data =
[[134 128 129 103 131 125 133 128 120 129 128 135 126 128]
 [125 129 137 126 125 134 126 129 131 128 131 125 126 128]
 [123 128 140 133 125 130 130 125 127 126 125 128 128 127]
 [132 127 131 121 129 131 126 127 125 126 125 124 120 123]
 [131 131 133 135 132 128 132 126 120 131 141 131 130 123]
 [129 128 121 123 127 137 127 127 127 132 128 130 132 125]
 [132 125 126 135 123 129 125 126 130 126 131 127 139 126]
 [126 128 124 110 130 137 131 127 130 130 130 131 130 131]
 [134 127 122 120 129 127 129 128 123 122 128 131 116 131]
 [138 124 122 133 122 129 114 128 129 120 128 131 119 123]
 [124 127 119 158 136 119 134 127 119 129 129 130 130 125]
 [129 125 120 145 128 133 124 124 129 126 129 133 132 131]
 [134 128 134 126 127 140 133 127 128 127 118 127 125 133]
 [127 126 132 135 136 128 126 131 125 132 128 132 128 119]
 [138 133 141 142 130 125 117 128 123 130 124 122 116 125]
 [130 130 123 134 130 120 127 129 127 122 125 125 138 130]]
Rows and columns are numbered from 0.
The top-left entry?
Answer: 134
The entry at row 1, column 2: 137
The top-right entry is 128
The entry in row 2 and column 0?
Answer: 123
The entry directly above the largest entry: 133
The entry in row 1 and column 0?
Answer: 125
The bottom entry of the column that holds the smallest entry?
Answer: 134
The bottom-right entry?
Answer: 130
The entry just left of the largest entry: 119
The entry at row 0, column 1: 128
The smallest entry?
Answer: 103
The bottom-left entry?
Answer: 130
The entry in row 0 and column 2?
Answer: 129
The entry just right of the largest entry?
Answer: 136
The entry directly below the smallest entry?
Answer: 126
The maximum?
Answer: 158

[[127 123 144 149 114 126 121 140 128]
 [118 133 127 149 117 135 121 140 136]
 [132 118 111 129 117 146 115 122 126]
 [129 123 127 122  99 120 133 122 122]
 [138 129 152 135 123 143 121 119 126]
 [115 127 115 122 126 138 142 130 112]
 [115 118 152 122 132 129 133 135 122]
 [104 123 131 125 126 117 136 143 132]
 [118 114 131 115 108 120 127 127 132]
 [115 118 135 122 108 123 139 135 122]
 [121 110 127 129 129 140 112 143 132]
 [127 131 152 115 126 138 139 138 132]]
Counting starts at 0.
The entry in the bottom-right corner -> 132
What is the top entry of the column that holds the smallest entry?
A: 114
The entry at row 2, column 0 is 132
What is the entry at row 1, column 0?
A: 118
The minimum is 99
The entry just right of the smallest entry: 120
The bottom entry of the column that holds the smallest entry -> 126
What is the entry at row 0, column 2?
A: 144
The entry just left of the smallest entry: 122
The entry in row 0 and column 1 is 123
The entry directly below 125 is 115
The entry in the top-left corner is 127
The entry at row 2, column 2 -> 111
What is the entry in the top-right corner?
A: 128
What is the entry at row 2, column 1?
A: 118
The entry directly below the smallest entry: 123

array([[115, 147, 110, 149, 105, 128, 151, 111, 151, 104, 150],
       [105, 115, 142, 120, 144, 113, 105, 130, 106, 153, 122],
       [107, 137, 148, 113, 145, 113, 108, 142, 108, 150, 113],
       [151, 151, 106, 108, 143, 107, 150, 150, 148, 104, 109],
       [105, 102, 115, 142, 137, 120, 107, 107, 109, 153, 145],
       [109, 142, 147, 112, 145, 113, 110, 144, 110, 148, 111],
       [108, 138, 148, 113, 144, 114, 108, 143, 109, 149, 112],
       [104, 102, 115, 142, 137, 120, 106, 107, 108, 154, 145],
       [150, 150, 108, 110, 140, 108, 148, 148, 148, 105, 111],
       [110, 121, 106, 151, 103, 148, 152, 106, 151, 113, 152],
       [110, 143, 147, 111, 145, 113, 111, 145, 111, 147, 111],
       [107, 135, 148, 114, 144, 114, 108, 142, 108, 150, 113]])
Which number is the entry in the top-left corner? 115
The top entry of the column that holds the largest entry -> 104
Which number is the second-last entry, reading row by row? 150
Which number is the entry directly above the largest entry? 149
The entry in the bottom-right corner: 113
Which number is the entry directly below the largest entry? 105
The top-right entry is 150
The bottom-left entry -> 107
Which number is the entry just right of the largest entry? 145
The fourth entry in reading order: 149
Which number is the third entry, reading row by row? 110
The second entry on the main diagonal: 115
The smallest entry in the last column -> 109
The entry just left of the largest entry -> 108
Which number is the 5th entry in reading order? 105
Which number is the 4th-last entry, reading row by row? 142
Which number is the second entry in reading order? 147
Which number is the fifth-last entry, reading row by row? 108
The third entry on the main diagonal: 148
The first entry of the largest entry's row is 104
Which number is the third entry on the diagonal from the top-right corner? 108

Questions about the row below.
1) Find the entry just right of 123.
2) Find the entry just right of 109.
3) Find the entry just right of the smallest entry.
[114 103 123 109 127 115 131 124 134 127 139 131 134]
1) 109
2) 127
3) 123

[[115 141 149 118 104 127 118 141 134 146 119 107 115 131 113 144]
 [109 125 133 120 138 114 132 134 123 124 145 130 122 129 131 117]
 [116 132 125 118 122 112 145 130 132 128 124 142 119 148 125 128]
 [132 142 136 131 110 134 129 132 129 143 113 124 124 138 122 143]
 [130 117 122 138 115 141 137 115 154 110 115 127 125 130 126 122]]
Rows and columns are numbered from 0.
The entry in row 0 and column 0 -> 115
The bottom entry of the column that holds the largest entry?
A: 154
The entry in the bottom-left corner?
A: 130
The entry in row 0 and column 1 is 141
The entry in row 2 and column 2?
A: 125
The entry just right of the largest entry?
A: 110
The entry directly above 120?
A: 118
The entry at row 2, column 1?
A: 132
The entry at row 1, column 0: 109
The entry at row 0, column 2?
A: 149
The entry directly above the largest entry is 129
The entry directly below 112?
A: 134
The bottom-right entry is 122
The entry in row 2 and column 0?
A: 116
The top-right entry?
A: 144
The entry just right of 112 is 145
The entry just right of the smallest entry is 127
The entry at row 1, column 2 -> 133

Questions about the table below. Rows and columns are numbered from 0.
1) The entry in row 2 and column 1?
2) The top-left entry?
3) The entry just left of the largest entry?
4) The entry in row 2 and column 2?
5) The entry at row 0, column 2?
6) The entry in the bottom-left corner?
7) The entry at row 2, column 0?
8) The largest entry?
[[120 129 132 124 127 127 129 122 138 117 131 136 125 125]
 [125 128 130 126 128 128 128 125 132 124 129 131 127 127]
 [127 122 124 126 133 123 129 123 124 133 132 124 125 123]
 [126 128 129 128 127 128 128 127 130 126 129 130 127 127]
 [130 126 131 129 132 130 132 126 123 121 123 129 131 131]
 [119 129 132 123 126 126 128 120 140 115 132 137 125 124]
 [127 123 125 127 132 124 129 124 125 132 131 125 125 124]
 [127 121 124 126 133 122 130 122 123 134 133 122 124 121]
 [130 127 130 129 131 129 131 127 125 124 125 129 130 130]
 [115 128 134 121 126 126 129 118 144 110 134 140 124 123]
 [113 128 136 121 127 125 128 116 146 108 133 143 123 123]
 [104 125 144 119 136 122 123 113 147 104 127 153 119 126]]
1) 122
2) 120
3) 127
4) 124
5) 132
6) 104
7) 127
8) 153
